Below are the code and all the weights of a small trained network. Each question names an input and a target symbol and asks about switching units off, where a switched-off unit gives its printed mean instead of its output.

import numpy as np


def w(rows, s, z=0):
    codes = np.array(rows[::2]) - 128.0
    scale = np.full(codes.shape[1], s)
    scale[-1] = z or s
    return codes * scale


def f(y):
    return np.maximum(y, 0)


def softmax(a):
    e = np.exp(a - a.max(-1, keepdims=True))
    return e / e.sum(-1, keepdims=True)


def log_softmax(a):
    a = a - a.max(-1, keepdims=True)
    return a - np.log(np.exp(a).sum(-1, keepdims=True))


def net(x, mask):
    ids = ['δζηθτφ'.index(c) for c in x.split()]
    T = len(ids)
    res = E[ids] + P[:T]
    r = res
    for j in range(3):
        rows = slice(2 * j, 2 * j + 2)
        q, k, v = (r @ M[0][rows].T for M in (Q, K, V))
        z = softmax(np.where(np.tri(T) > 0, q @ k.T / 2**0.5, -1e9)) @ v
        o = O[0][rows]
        res = res + np.where(mask[j], z, o[:, -1]) @ o[:, :-1]
    y = f(res @ A[0][:, :-1].T + A[0][:, -1])
    res = res + np.where(mask[3:15], y, B[0][:, -1]) @ B[0][:, :-1]
    return log_softmax(res[-1] @ U[:, :-1].T + U[:, -1])


Q, K, V, O, A, B = {}, {}, {}, {}, {}, {}
E = w([
[57,134,110,111,126,211],'δ',
[4,172,160,103,95,119],'ζ',
[155,117,123,98,159,170],'η',
[63,169,59,88,163,91],'θ',
[168,164,142,91,131,197],'τ',
[191,125,170,116,140,72],'φ',
],0.023)
P = w([
[127,70,31,55,2,41],'0',
[99,111,135,94,97,100],'1',
[124,111,152,122,150,154],'2',
[106,147,172,148,167,171],'3',
[122,178,170,173,183,185],'4',
[119,208,153,203,195,208],'5',
[125,233,169,212,211,218],'6',
],0.0084)
Q[0] = w([
[132,94,32,124,80,170],'H0',
[171,45,171,13,174,251],'H0',
[110,149,140,161,97,26],'H1',
[150,51,197,238,56,178],'H1',
[172,169,113,187,138,43],'H2',
[90,116,184,115,162,73],'H2',
],0.013)
K[0] = w([
[119,191,83,91,103,175],'H0',
[169,67,70,115,15,125],'H0',
[109,248,193,159,237,145],'H1',
[114,48,140,212,157,101],'H1',
[151,175,79,203,201,134],'H2',
[82,178,158,129,161,148],'H2',
],0.016)
V[0] = w([
[168,186,146,181,131,218],'H0',
[86,123,185,140,160,77],'H0',
[208,105,112,123,193,111],'H1',
[208,245,186,129,53,120],'H1',
[172,156,198,190,122,155],'H2',
[117,179,138,132,233,188],'H2',
],0.011)
O[0] = w([
[195,43,243,93,105,168,1],'H0',
[87,115,113,166,255,83,138],'H0',
[173,153,110,50,167,118,87],'H1',
[16,23,129,46,184,137,182],'H1',
[92,102,125,134,104,59,44],'H2',
[111,157,30,105,28,98,79],'H2',
],0.0088,0.0083)
A[0] = w([
[168,105,84,104,123,132,50],'N0',
[117,99,157,85,131,95,128],'N1',
[193,117,185,80,129,52,108],'N2',
[121,132,134,87,136,129,121],'N3',
[116,119,194,188,120,174,97],'N4',
[132,134,137,82,114,200,130],'N5',
[88,142,85,104,100,148,21],'N6',
[173,161,126,123,162,160,139],'N7',
[135,142,70,171,196,125,89],'N8',
[158,131,152,181,6,159,3],'N9',
[157,163,87,211,59,114,13],'N10',
[131,106,70,87,82,82,131],'N11',
],0.014,0.0052)
B[0] = w([
[105,191,83,132,129,88,135],'N0',
[139,195,161,254,103,154,177],'N1',
[221,149,135,168,105,228,176],'N2',
[152,108,138,150,146,160,176],'N3',
[212,105,85,82,98,176,189],'N4',
[104,116,105,80,81,47,215],'N5',
[223,159,201,222,169,115,183],'N6',
[80,145,105,178,157,96,213],'N7',
[131,104,203,95,75,119,253],'N8',
[100,41,65,165,187,106,161],'N9',
[102,23,144,116,123,93,202],'N10',
[93,51,184,59,252,139,154],'N11',
],0.0076,0.014)
U = w([
[155,144,95,123,154,177,43],'δ',
[85,187,172,159,91,107,158],'ζ',
[210,179,182,154,148,233,104],'η',
[95,157,124,73,203,177,32],'θ',
[149,148,164,56,86,173,216],'τ',
[147,253,40,94,140,177,254],'φ',
],0.0065,0.0022)

Each question gives the input, a string of symbols that net reads in full, and the target symbol t.
The units are the heads (2 rows each of Q, K, V and O) and the neurons (one row each of A and B). Each row of codes is followed by its name. A weight is (code - 128) times the scale printed after its matrix; where a second scale follows, it is the last column's (O, A, B and U).
mask holds one flag per unit, heads first, then neurons. A switched-off unit (its flag False) gives its mean, the last column of its rows in O or B, instead of its output. The means were averaged over made-up inputs and are rounded, as every weight is.
A unit's drop is (log p(t) with every unit on - log p(t) with that unit switched off) / (log p(t) with every unit on - log p(t) with every unit switched off).
The circuit of an input: a set's keep is (log p(t) with only the set's units on - log p(t) with every unit switched off) / (log p(t) with every unit on - log p(t) with every unit switched off). Starting from the 12 units with the biggest drops (on a tie, the unit counted first), units are removed one at a time, each time the one whose removal leaves the highest keep (on an exact tie, the one counted first), for as long as the keep stays at least 0.8.
units of the circuit, in order: the units of the circuit, biggest drop first
unit that matters most: the unit with the biggest drop
k most important neurons: the k neurons with the biggest drops, biggest first
which heads matter: for each layer, one digit per head in row order, 1 if its drop is at least 0.15 and else 0, layers parted by /
drop of u: that unit's drop, to one decimal
input η φ δ, target φ: unit that matters most => H1
input ζ ζ τ τ ζ, target θ: units of the circuit, in order => H0, H1
input θ δ ζ ζ δ θ, target ζ: units of the circuit, in order => H1, N10, N8
input ζ δ φ ζ ζ φ ζ, target η: units of the circuit, in order => N4, H0
input ζ θ ζ φ φ δ ζ, target η: which heads matter => 010
input φ δ φ τ η φ, target θ: units of the circuit, in order => H2, N11, H1
input φ τ θ τ φ, target θ: units of the circuit, in order => H2, H1, N11
input ζ θ ζ θ, target ζ: units of the circuit, in order => H1, N4
input θ φ τ θ φ, target φ: which heads matter => 001
input θ θ φ φ δ, target ζ: 2 most important neurons => N10, N8
input φ φ η τ τ, target θ: units of the circuit, in order => H1, H2, H0
input η φ φ θ τ τ θ, target θ: which heads matter => 011
input θ η δ, target ζ: units of the circuit, in order => H0, H1, N10, N8
input ζ δ τ δ θ φ δ, target η: units of the circuit, in order => H2
input θ θ φ ζ η θ η, target ζ: 3 most important neurons => N10, N8, N7
input δ τ φ ζ η, target δ: 4 most important neurons => N9, N10, N4, N8
input η ζ τ τ η η, target φ: which heads matter => 110
input θ φ τ φ τ, target ζ: drop of H0 => 0.6
input η δ η φ φ ζ η, target φ: drop of N4 => 0.0
input θ θ τ, target ζ: drop of N2 => 0.1
input τ ζ τ η, target τ: drop of H0 => 0.9
